Each row comes from the steps of one path. Every step used is in the known rows, and no mark comes twice. Write the path behind each row, first mark first.
Known rows
T -> Y -> A -> G -> C -> W: [-115  452  225  209  337  191 -458  143  -68 -155 -196  -35 -319   77
  368  135 -479 -665  553   51 -301 -357   29  -55  -44 -231    6   83
  215 -143 -181   42  237  101 -210  324  355 -184   22   21  166  -56
 -294   92  -99  209 -106  -26    2]
C -> G -> A -> M: [-187  159  182  198  -72   76 -288  131 -154 -236   14  -21 -385   33
   72  -72  163   45   72  300 -146 -412  310  -16  229 -311  -88 -146
  353  -82 -158  142  -91 -174 -203   62  409 -198 -253  -29 -161  -41
 -206 -149 -145   -6   48   -9  -27]
U -> X -> G -> C: [ -43  366  -89   26  -72 -260 -321    1  -71 -175 -184   17   22  -69
  471 -617 -369  -96  150  115 -132 -258  463  -81  354   72  195   44
  461  -35  361 -211 -114  327  -90   -8   -9  215 -218 -307   47   30
  141  -59  -31  200   23 -129 -130]
T -> Y -> X -> C -> A -> G -> M -> N: [ 333  429  515   57  350  240 -245  130 -321 -107  -97 -105 -213 -244
  454  153 -410    4 -147  541 -199  176  155  -39  301 -100   33   58
   86 -197   -2  311  310  198 -316  375  309   77 -377   11   67   88
 -152 -417 -133  154 -164  163    2]
N -> X -> C -> A: [ -15  233  213   79    6  -35 -176   80  -48   99  -66  -94  243   18
  343 -431   23  134  156  278  100   47  300  -62  542 -197  -64  304
  344  -69  185  -76  135 -169  -90  129  197  117 -185 -176 -272   -8
  124  115  165  325  116 -277 -219]
X -> U -> M -> G -> Y: [ 477  263  221  117   68  -71 -161   65   27   40 -283 -309  -22  103
  388   97 -176  197   13  297 -291 -212 -258   56  335   77  293  266
  189  221  281 -386  -37  445 -367  144   -8   45  -72 -152  -94  136
  200   62    5  -91   91  -47 -436]
U -> Y -> T -> X -> N -> C -> W: [-222  264  278  147 -209 -389  -46 -163  -41  117  262 -375 -140  153
  -87 -270 -173  -62  435   23  191   73 -137  108   12 -375  279   92
  -23   17  -67  173  -34  379 -218   13  585 -178  228 -242  -89 -240
  251  467   -1  465 -134  249  143]
Y -> T -> X -> C -> G -> A -> M: [-392  504  401  238 -329 -275   54  173 -260 -358   88 -289 -414  -12
   15 -356   88  317  324  221  -57 -337  507 -177  313 -260    0  -31
  503  216  -77  301  139  -99   26  145  451 -312 -384 -123   38   37
 -147  -95 -165  153  -95   53 -116]
N -> M -> G -> C -> A -> Y -> T -> X -> U: [  -5  326  853  287  188 -121  259  158 -336   25 -167  -21  -71   56
   43   53 -251  303  287  191 -179   81  208  150  278 -172  175  490
  272  304  281 -107   24  159 -411  625  357 -374  -51  -37 -172   92
  -91  -11  235  164  -91  125 -359]
W -> Y -> X -> C -> G -> A -> M -> N: [  36  435  321   14 -126   19 -347  504 -110 -262  -59 -190 -203 -138
  439 -223   57  -21  -66  334  -87 -155  451  -26  662  -92 -129 -191
  439 -261  206  308  210   81  -26    6  239  217 -183 -149   23  180
 -103 -215   29  -64 -123    4   -8]
G -> X -> C -> W -> Y -> A -> T: [-155  357  351  343  -15 -100   33  328 -218  107 -253 -289 -187  126
  242  -48 -219 -415  456   -9 -142 -251 -173  -36  112 -190  -34 -122
  631 -152  -63  119  271   73  162  -45  278  -34  250 -268  281    7
 -214  517 -262  575  167   79  -46]
W -> Y -> T -> X -> N -> C -> A: [ -28  196  543   40 -163  142  265   34 -128   69   38 -183 -276  241
  -68   27  158  303  284  156  110   21  164   60  236 -402   19  219
  174   35  134   -8  102  213  -96   15  666  112   78 -282 -131  115
 -163  212  -18  530 -183  254  -37]
Y -> T -> X -> G -> A -> M -> N -> C -> W: [-363  258  322  137 -378 -449 -269   51  -25 -104  145 -232 -222   64
  159 -381   83   71   87  254  -36 -204  486  -36  205 -698  -42  -13
   33  434   -3  416  267  113  119  147  612 -178 -230 -123   91 -117
  181  271   16   14 -110  294  313]
N -> Y -> A -> M -> X -> G -> C -> W: [-344  134   82   66  213  -80 -818 -122  198 -233 -324 -560  -61  259
  411 -521 -207 -413   14   17  -88 -305  294  208  337 -401 -127 -449
  517  108   11 -250    9  -65   81  422  393 -247 -152  -32  203  -58
   58  272  -31  -60  149 -315   74]
C -> G -> W -> A -> T -> X: [-208  112  274  260 -171   85  -30 -154 -119 -140 -240  220 -477  225
   25 -110   23 -114  430 -106  -81 -291  461 -147   62 -342 -244   53
  130   53   67  -62  197  260  -46 -196  397   88 -177 -306   23  -99
 -316  -60 -162  430  -39  -43  117]
G -> C -> A -> Y -> X: [ -44  457  650  102  377  201  -23  331 -464  -70 -239  232 -131  -37
    9 -145 -174 -154  254  350  -54  -32   94   56  248  117  -60  431
  287 -447  154   47   91   68 -556  310  284   58  -45  -97 -400  -31
 -200 -231  173  317 -162   30 -121]
A -> T -> Y -> X -> C -> W: [ 158  454  268   26 -156 -221 -153  177 -262  180 -160    4  -40  -19
  511 -413 -637 -298  312  152  -23   58  -24 -191  -26 -122  -60   76
  153 -105 -246  295  141  264 -130  116  201  224  144 -174  282 -300
  -33  227  -24  518  -60  -41  -72]
N -> X -> G -> W: [  22  127   58 -190  -82 -263 -430 -142   44   92 -348   39  206 -185
  446 -618  -16  -73  155  134 -153  -37  474   50  369 -162  -38   37
  231   43  177 -208   60  140  -56  251  113  251 -317   57 -109 -184
   82  105   -7  179  113 -259 -116]
X -> N -> Y -> A -> C: [ -63  119  378   82  257  303 -429  -86   60 -343  231 -222  -93   63
    8  145 -151  -37  271  -29 -127  -91 -189 -103   84 -187  323    0
   -4  -71   16 -174 -133   40  -87  454  484    6   94 -323  -66  187
 -178   79  -44  433  -32 -213  -39]
C -> A -> M -> N: [  64 -102  254   49  130  188 -120   22 -256 -259  273 -112  -72  -24
  316  280   95  178 -233  331  -56  -74  337  174  156 -339 -157  -18
   35  -33   19  179   -9  -82  -53   97  474   57 -104 -118   46  -53
   75  -62  114  103  -32  -18  159]
Y -> X -> U -> N -> M: [ 108  403  441  -73  -73 -192 -133  247 -235  226  -91 -234  357 -291
  354 -124  -84  495 -116   91   26  351 -321  184  218 -223  499  238
 -163   77   47   57 -113  194 -374  306  205 -100  189  216 -164   -7
  364  157  165   31 -139 -262   49]
A -> M -> G -> W -> Y -> T -> X -> U -> N: [  70  -65  181 -169 -184 -188   42  -49   44  -36 -167 -746  -65  173
  329  -88   61  331    2  -54  -87  -53  171  459  272 -219   57 -218
  332   56   51   84  177  381  -76  282  459  -18 -129  263  142 -137
  248  213 -283   58 -217   42 -215]
Y -> A -> M -> X: [ -81  -14  223    6  195   17 -395  177  -74 -353  -98 -623 -344   56
  114  217  183   95  -69  146   54 -167   79  138  118 -532  124 -162
  211   60  -66  -35 -159 -180   57  240  323   -9 -210  -36   43 -135
  -13  -10 -130   21  -11  174  -28]
X -> G -> M -> A -> T: [  28 -187   23  319 -271 -103 -195 -220 -160 -112   -9   49 -147  120
   17 -159 -327  191   36  367 -405 -352   16   58   38 -299  332 -337
   58   80  -41   52 -406  108 -234  304  173   35 -284 -130  104  -72
 -224  151 -188  328  259  -33 -156]
A -> M -> N -> C -> W -> Y -> T -> X -> U: [ -47  -10  342    8 -252 -234  -75  200  -10  188  -31 -610 -114  155
  331  -25   46   17 -212   16  174   60  239    2  187 -576 -227 -169
  102  336  -77  501  309  234  185  -18  628   29 -117  -52  146 -185
  185  548    6  -12 -235  167  109]
T -> X -> G -> M -> N: [ 186   49  240   71 -137  -58 -212 -238 -124 -193 -130  -84  -78 -150
  276   33 -222  328 -194  350 -137  -33  312 -158  177 -394  329 -398
  -47  455  100    6    1  476   86  214  332  217 -260 -134  396  159
   19  105   48  132  -30   69  212]
C -> G -> M -> X -> U: [ 161   90  345  220   58   72 -335   80  -20   70 -465 -489 -210   57
  303    7  -92   53 -390  198  -58   32   68 -170  204 -198   24 -334
  509   93  -78  -71  -94  119 -181  111  401 -191 -567  -63  -40  -51
  -35   25 -272 -135   91  -17 -169]
M -> G -> W -> Y -> A -> T -> X -> N -> C: [  55   52  257  -26  -66   52  -61   80  288   43  -69 -383 -422  156
  147  164 -183  -50  646   23  -33 -204  -54   -5  358 -482  124  102
  116  -43  247 -145  100  453  100  -68  361  269   87 -398  -74  145
 -165  263 -213  596 -117  402  -57]
M -> G -> C -> W: [ -40  155  -12  233   31  -37 -252  -66  137    0 -162  -34  116  306
  385  -25 -509 -600  288  256 -234 -155   60   92  132   24   10   73
  355 -286  -20  -43   25  256 -182  320   15    4  104 -157 -115 -208
  216  341   31  127   25 -284  -55]
C -> A -> M -> G -> X -> U -> Y: [ 241 -135  187  300  396   49 -146 -364 -311  302  -52 -390 -109  325
   96  -40 -181  -89 -311  285  -94 -116 -120  353  330 -147  127  -76
  571  108   60  -35 -284  194 -341  169  329 -333  -16  -23 -241  -47
  210   26 -362   60  163  124 -254]
Y -> T -> X -> U -> N -> C -> A: [-254  343  485  179 -153 -106   79   11 -209  265  110 -407   51  190
   20 -325  169  570   90    9  213   90   12  -19  258 -435  158  513
  103  270  169   78  157   95 -244  -61  766 -354  -83 -106 -263  108
  354  282   33  368 -179    5    7]
N -> Y -> A -> T -> X -> U -> M -> G -> C: [ -24  138  412  234 -107 -199 -235 -164  264 -188 -107 -770  -92  293
  247 -191 -402  406  114  -75  -34 -287 -104 -194  328 -186  382   39
  249  385  210 -376  -23  395  -19  395  257 -184 -127 -311   93  390
  106  219   32  258  -85 -362 -329]
G -> A -> C -> W -> Y -> X -> U -> M: [  64  261  470  281 -243   38 -125  319  133   12 -249 -146   24  260
  298  -19  -11 -107  -48  154 -171 -208 -199 -150  237 -114  154  124
  227  -19  -85  235  353  223 -316  488  114  254  -29  -18 -464   -6
   13  279 -131 -114 -207 -248  -72]
T -> X -> U -> N -> C -> G: [-142  429  213  163  -46   81 -314   71   28  349  -71 -339  -48   95
  213 -413 -192  245   66   50  245  -45   66 -320  557 -443  170  165
   97  254  195   10   40  392 -264 -337  492 -228  -53 -197 -259  216
  379  281   25  139 -139 -160  100]
C -> W -> Y -> T -> X -> G -> A: [-237  206  380  210 -534 -292  -71  -77  -89  -62 -364  145 -170  285
   41 -417  201  -41  394   51 -183 -326  362  113  144 -436   73 -160
  408  318   14  -52  213  179   -4  298  502    0   86   28  270 -117
 -261  397   45  225   11  122   -6]
T -> X -> G -> C -> A -> M -> N: [  18  172  254   89   33  156  -90 -136 -174 -302   73  -43  -70   41
  452 -140 -279  137  -33  315 -114 -290  696 -117  418 -327  -67 -132
  226  410  246   30  107  318  157  136  417  116 -170 -265  224  244
  104    1  153   77 -129 -127  249]
U -> M -> N -> X -> C -> A: [ 115  311  313   51  -77 -145 -172  216  127 -231  217 -417  321 -131
  653 -220  -30  500 -149  360   35   87  407  -42  590 -140   57  299
   57  -30  386  -60  293   75  -96  188  105  252 -244 -278  -95  237
  406   14  309  128   -8 -373  -84]
N -> Y -> T -> X -> G -> A: [-273  221  493   12 -363 -348 -349 -361 -122 -237 -196  -14 -102  120
 -118 -642  207  345  209   24  -98 -135  370   53  204 -284  282  -72
  272  398  153 -306  -32   53  -98  484  562 -200  -96  -51  193   82
 -152   22  153  309   22  -79 -142]
T -> Y -> X -> C -> A -> M: [ 201  372  191  -90  193  172 -154   42 -434   29  -22   -7 -115  -30
  462 -256 -319   88  -15  399  -25  -42  235   34  250 -188 -124   98
  210   44  -96  235   33   -5 -216  203  270  212 -105  -13   46  -20
 -124 -186  -93  301 -106  -79 -129]
M -> A -> G -> X -> C: [ -25  395  278  168  269  167 -144  129 -155 -111  -88 -161 -161    3
  125   65 -550 -452  310  431 -331 -150 -130   32  431  102  366   48
  297 -261  189  128  -17  137 -376  358 -196 -105  -44 -167 -292  -12
   27  -54 -261  104    8  -43 -199]
A -> C -> G -> W -> Y -> X -> U -> M -> N: [ 208  359  528   79   19  138 -194  284   14 -179 -127 -204    3 -144
  598   45 -211  -58 -297   88 -290  -32  413 -227  462  210  -81   86
  219 -137  289  164  328  534 -231  297   49  396 -331 -115 -295  191
  110 -129 -147 -167 -303 -436    4]
X -> N -> M -> G -> A -> C -> W -> Y -> T: [  35  105  545  313 -224  -68   68  202  187 -215  141   -6  -89  266
   78  398  -66 -147  394  188 -464   -9   -2  313   38 -275  266   80
  170 -207  -87   98   68  106 -222  823  260  -33  296  -73 -172 -131
 -110  241 -103  120    6  145 -113]
W -> Y -> T -> X -> G: [  -5  117  332   66 -307 -213   -6 -197 -312  -77 -341   -8 -161  132
   -7 -314   89  247  162   70  -96 -152  466   74  211 -313  181 -138
  313  366  141 -157  -64  355   70  267  307  196   10  -33  351  -16
 -197  224   48  348  -15   14 -168]
C -> W -> Y -> X -> U -> N -> M -> G -> A: [ 108  237  355   91 -254 -160 -295  289  208  338 -323 -139  296  167
  419 -137  -11   48   34  147 -142  140 -345  473  443 -369  363   64
  123 -115  100  -25  111  224 -470  441  202  -95  408  312 -228  -53
  264  353  126 -178  -36  -69  -18]

Write each row's path
[-257  125  499  319   69 -131 -166  179 -142  -83  -90 -141 -442  197
 -209  167  140  -21   55  189   40  108  106  130 -152 -626  -89   69
 -309  -28  -10  439  463  190 -276  103  685  -50 -267 -168   57 -171
 -178  150   17  275 -127  535  218] | G -> M -> N -> C -> W -> A -> Y -> T -> X
[  17  264  207  345  272  -62 -459  206   86  465 -433 -147 -121  406
  147 -225 -200 -251  -31  339   46  -16 -388  217  363 -393    8  595
 -232  -55  217  126  230  423 -671  151  -10   21 -112 -132 -571 -170
  110  188  -30  -45  -50   63 -185] | N -> C -> W -> A -> Y -> X -> U -> M -> G
[-298  425   37  120  132  135 -554  297   83  279 -176 -310  -28  -12
  426 -301  176  -73  327 -217  -88 -266   44   75  559 -268  -99  206
  373 -156  378 -141  225   76 -220 -391  558 -190  -97  -45 -225  335
   15  286 -136  267   12 -203  -15] | X -> U -> N -> C -> G -> W -> Y -> A
[-208  -19  467  463  114  123 -466 -262 -137 -490  121 -129 -302  301
 -212   80  183   55 -393   25 -307   50  522   30  -80 -133  -99 -191
   84 -215   -5  133  104   -7 -179  486  627 -156 -495 -210   56   90
 -240 -296 -200  172   48 -257    8] | W -> A -> C -> G -> M -> N -> Y -> T
[-143  154  334  184  -48 -315   32 -132 -399 -377  501 -455  -73  -24
  127 -163   55  419   61  143  105  -16  465  203  325 -249  101   20
  216  185  219  240   51   63   27  102  535 -135  -68 -229  216   35
  268  -20  168  345  -94  108   30] | U -> Y -> T -> X -> C -> A -> M -> N
[ 307  356  517   -1  393  426 -168   47 -192  239 -137 -138 -494  -59
  104  171 -359   13  -38  598  -79  134 -215  -13  160 -356   73  144
  -70 -275 -252  287  103  261 -544  286  516  -25 -338   36 -387    2
 -300 -321 -436  250 -203  400   19] | T -> Y -> X -> N -> C -> A -> G -> M
[ -25   95  436  110 -206  -33 -329 -196  214 -232 -122 -323 -168  134
  488 -226  -48  280 -115 -272  -54 -107  395 -126  258 -211 -185  -86
  -58  301  346 -243  363  475  -72  -85  522    3 -293 -375  249  255
  -18  -42   68  147 -101 -413   69] | C -> G -> W -> A -> T -> X -> U -> M -> N -> Y
[-165  446  558  198   -9   20  170  263 -111 -276 -159  -19 -358  270
    8    7 -213 -289  684  -56  -91 -114  -38  109 -262 -149  -11  145
   -5 -136   -5  119  387  414 -246  199  664  -33   86 -322  251 -165
 -360  197   33  435 -244  286   21] | G -> C -> W -> A -> Y -> T -> X -> N
[ 369  220  493 -111 -173   14  -93  259  120  -27 -182   24  -57  -24
  215  236  -32  166  183  373 -232  152 -202  368  364 -223  495   49
   37 -212  167 -165 -157  292 -334  556   55  273  329    5 -193   93
 -150  -67   72   53  -87  209 -149] | W -> Y -> X -> N -> M -> G -> A
[ -60  171  280  108  -94 -206   17  118   60 -114 -139 -175 -115  -93
  339  155 -189  151  699    8 -199 -138  201  134  504 -415  221   81
  243  203  331 -204  137  165  177  273  -71  174  195 -170  121  198
 -136  242   58  489   60   21 -143] | N -> M -> G -> W -> Y -> A -> T -> X -> C
[ 624  219  535 -160  -58 -101  -15   71 -144   76    4  -49 -186 -128
  352  153 -677  248  104  313 -189  306 -144  113  -52 -284  424   77
 -246  -16 -126  -26 -365  540 -310  521  137  242  295 -100  228 -114
  -84 -142  -44  359  -97  251 -185] | A -> T -> Y -> X -> N -> M -> G
[  76  681  582  266 -108 -353 -255  588   29 -367   97 -569 -234 -262
  389 -347  -42  448  216  147 -131 -289  376 -342  602 -155   47  223
  251   21  397 -154  252  194    4 -147  274  -14 -324 -393  177  376
   75 -137  128  134  128   12 -201] | U -> M -> N -> X -> C -> G -> Y -> A -> T
[-177  303  265  128   -3  118 -194  328   42   48  -10 -183 -453  -60
  220  -37   -9 -181  613  -80 -150 -329  103  -77  290 -287 -223  105
  328 -341  144  -44   92  144   -7 -350  561    6  -84 -384  -97  167
 -393  158 -273  608   45  152   -7] | X -> N -> C -> G -> W -> Y -> A -> T
[  68  393  794  184  470   75  173  204 -353  197  -13 -214 -412  143
 -217   67 -227  -83  208  475 -160  141 -132  276  162  -74   63  503
  317 -385  183   43  -15  264 -575  285  513 -318  -24 -289 -362  -27
  -80 -139 -308  464   10  629 -282] | M -> G -> X -> N -> C -> A -> Y -> T
[ 505  311  466  119  192  205  109  -45    0  182  133 -397 -421  285
  350  152 -664  203  -11  467 -205  -51 -124  -21   82 -222  166  244
  111  -77   54 -121  -37  605 -422  120  315   69   98 -475  -49  275
   91  -90 -438  521   -7  310 -197] | U -> M -> G -> X -> N -> C -> A -> T -> Y
[ 207  348  375  185  255  216  103  -58   73  158  100 -406 -175  238
  226  199 -384  144  -63  593 -164  -29 -206  126  345 -126  262  356
  166 -147  211 -151  -13  463 -436  182  116  -43   20 -372 -469  280
  281   14 -357  235   -5   76  -56] | U -> M -> G -> X -> N -> C -> A
